[-1.71 +0.93 -4.83 +5.84 +1.16 -3.84] Answer: -1.71, -3.84

[+3.37 -5.70 +1.61 -5.49] Answer: +3.37, -5.49

[+4.26 -2.77 -1.69 -2.02 -4.50 +3.67 +6.39] Answer: +4.26, +6.39

[[+1.49 -4.52 +1.98 -1.05 -0.27 -1.41 +0.48]
 [-4.67 -1.09 +2.02 +5.47 -6.61 +4.86 +4.31]] Answer: +1.49, +4.31

[[+0.02 +0.01 -0.01 +0.13]
 [+0.37 -0.68 -0.51 +6.21]
 [+0.09 -0.25 -0.16 +2.41]] Answer: +0.02, +2.41

[+3.38 -1.80 +7.89 +0.41 -1.14 -0.43 +3.55] Answer: +3.38, +3.55

[-3.18 +3.50 +3.40 -3.31 -6.25 +6.46 -6.51] Answer: -3.18, -6.51
---
+5.55 -2.55 -4.38 +3.61 -7.23
+2.54 -7.23 -2.10 +2.86 -1.25
-> -7.23

+5.35 -0.62 -7.93 +4.35
+5.63 +0.48 -5.16 +5.85
+2.82 -0.60 -4.65 +2.45
-> +0.48

+3.72 +0.40 -4.04 -5.29 -1.73 +3.64 +5.91
+0.21 -2.31 -1.79 +1.49 +3.89 +2.36 -2.13
-> -2.31

-0.81 -2.06 +0.54 +1.01 +0.67 +0.18
-0.90 -6.34 +2.64 +6.72 +1.87 +7.24
+3.11 -3.03 -1.18 -0.66 +0.74 -3.75
-> -6.34

+1.16 -6.74 +2.66 -4.59
+0.22 +0.94 +2.04 +0.74
-0.04 -0.28 +3.02 -2.74
-> +0.94

+6.13 -1.65 +0.32 +0.05 +3.44 -1.57 -1.67
+7.20 -1.12 -2.00 +1.47 -0.20 +1.84 +2.53
-> -1.12

-2.13 -3.21 +7.42 -2.02
-4.85 +2.65 -7.66 -1.49
+7.70 +5.06 +0.25 -5.82
-> +2.65

-2.12 +0.25 +0.27 +0.13 -0.01 +0.83 +3.35
-0.46 -2.96 +1.36 -1.77 +0.31 -1.00 -2.22
+0.37 -1.50 +1.36 -3.51 +0.52 +1.74 +5.83
-> -2.96
---
Q: [+3.37 -5.91 +5.57 -1.89 -0.70 -1.57]
A: +3.37
Q: [+1.34 -1.95 +6.78 +2.60 +0.69 -1.72 -7.88]
A: +1.34
Q: [-4.98 -1.66 +0.95 +2.97 -4.28 +6.72]
A: -4.98
Q: [-1.54 -7.12 -5.77 -4.94]
A: -1.54
Q: [-5.19 -1.83 -3.28 -8.05 +4.11 -5.44]
A: -5.19
Q: [+6.12 -1.89 -2.22 -4.84]
A: +6.12
---
+2.75 +3.33 -0.06 -5.00 +0.07 -1.98
+2.75 +3.30 -0.06 -5.00 +6.29 -1.98
: +3.30

-2.42 -3.64 +0.67 -0.01 -4.04 -2.12 -4.47
+0.16 -1.67 -1.17 +2.39 -0.91 +1.35 +1.31
-1.67 +0.14 -1.30 +1.14 -6.22 -1.94 -4.51
: -1.67

+1.66 +4.48 +1.29 +2.06 +0.11 +1.58 +2.44
+6.45 +4.31 -2.67 -3.67 -1.20 +0.92 -0.60
-1.97 -1.55 -0.20 -1.65 +1.44 +4.17 -0.28
: +4.31

-3.69 -2.34 -1.80 +2.09 -0.14 -1.70
-0.62 -2.30 -5.27 +5.46 +5.30 -5.41
+5.70 +5.78 +5.29 -5.65 -5.02 +5.45
: -2.30

+0.07 -5.64 +1.64 -3.84 -0.13 +2.07 +4.27
-6.67 -5.69 +2.80 +6.59 +0.10 +2.64 -5.55
-2.74 -3.96 -2.20 +5.24 +0.09 +2.33 +6.87
: -5.69

-0.45 -0.56 +2.24 +0.20
+0.64 -2.28 +7.20 -0.72
+0.77 +0.21 -0.89 +3.13
: -2.28

-4.21 -0.35 -2.19 +0.29 -2.77
+5.13 +6.32 -5.40 -0.96 +8.02
: +6.32

+4.01 +0.28 -3.41 +6.07 +3.30 -1.53 +2.04
+3.29 +2.85 +1.05 +2.22 +2.97 +5.25 +1.60
+1.13 -3.87 -2.03 -0.56 -6.92 -1.13 -0.74
: +2.85

+2.90 -5.26 -1.09 +3.35 -4.04 -5.74 -1.09
+3.42 +3.79 -2.77 +1.54 +1.53 -1.27 +2.40
: +3.79
---
[+7.39 +2.26 +0.29 -7.84 +0.89 -2.74 -4.19] yields +7.39
[-4.10 +3.17 -2.95 +5.68 +4.57 +1.45] yields -4.10
[-5.66 -3.66 +6.02 +2.63 -0.53 -1.40] yields -5.66
[+6.91 -0.84 -2.81 -0.14 -0.49] yields +6.91
[-6.33 -3.06 +1.84 +5.74 +6.73 +4.13 -0.49] yields -6.33
[+3.10 -6.09 -3.46 -6.25 -8.05] yields +3.10
[+0.39 -0.58 -1.80 -7.25 +0.26] yields +0.39
[+2.28 +4.41 +1.13 -6.22] yields +2.28
---
+1.93 -2.90 +6.03 +3.82 +0.35 -0.29 Out: +0.35
+1.09 +0.04 -1.90 -7.85 Out: -1.90
-7.86 -6.38 +0.00 +6.69 +5.05 Out: +6.69
+2.24 -6.44 +3.17 +4.67 +0.40 +0.68 -0.87 Out: +0.68
-0.61 -1.29 -3.35 +3.88 +7.76 Out: +3.88
+2.06 -0.94 +7.43 +0.16 +4.80 -1.21 -0.96 Out: -1.21
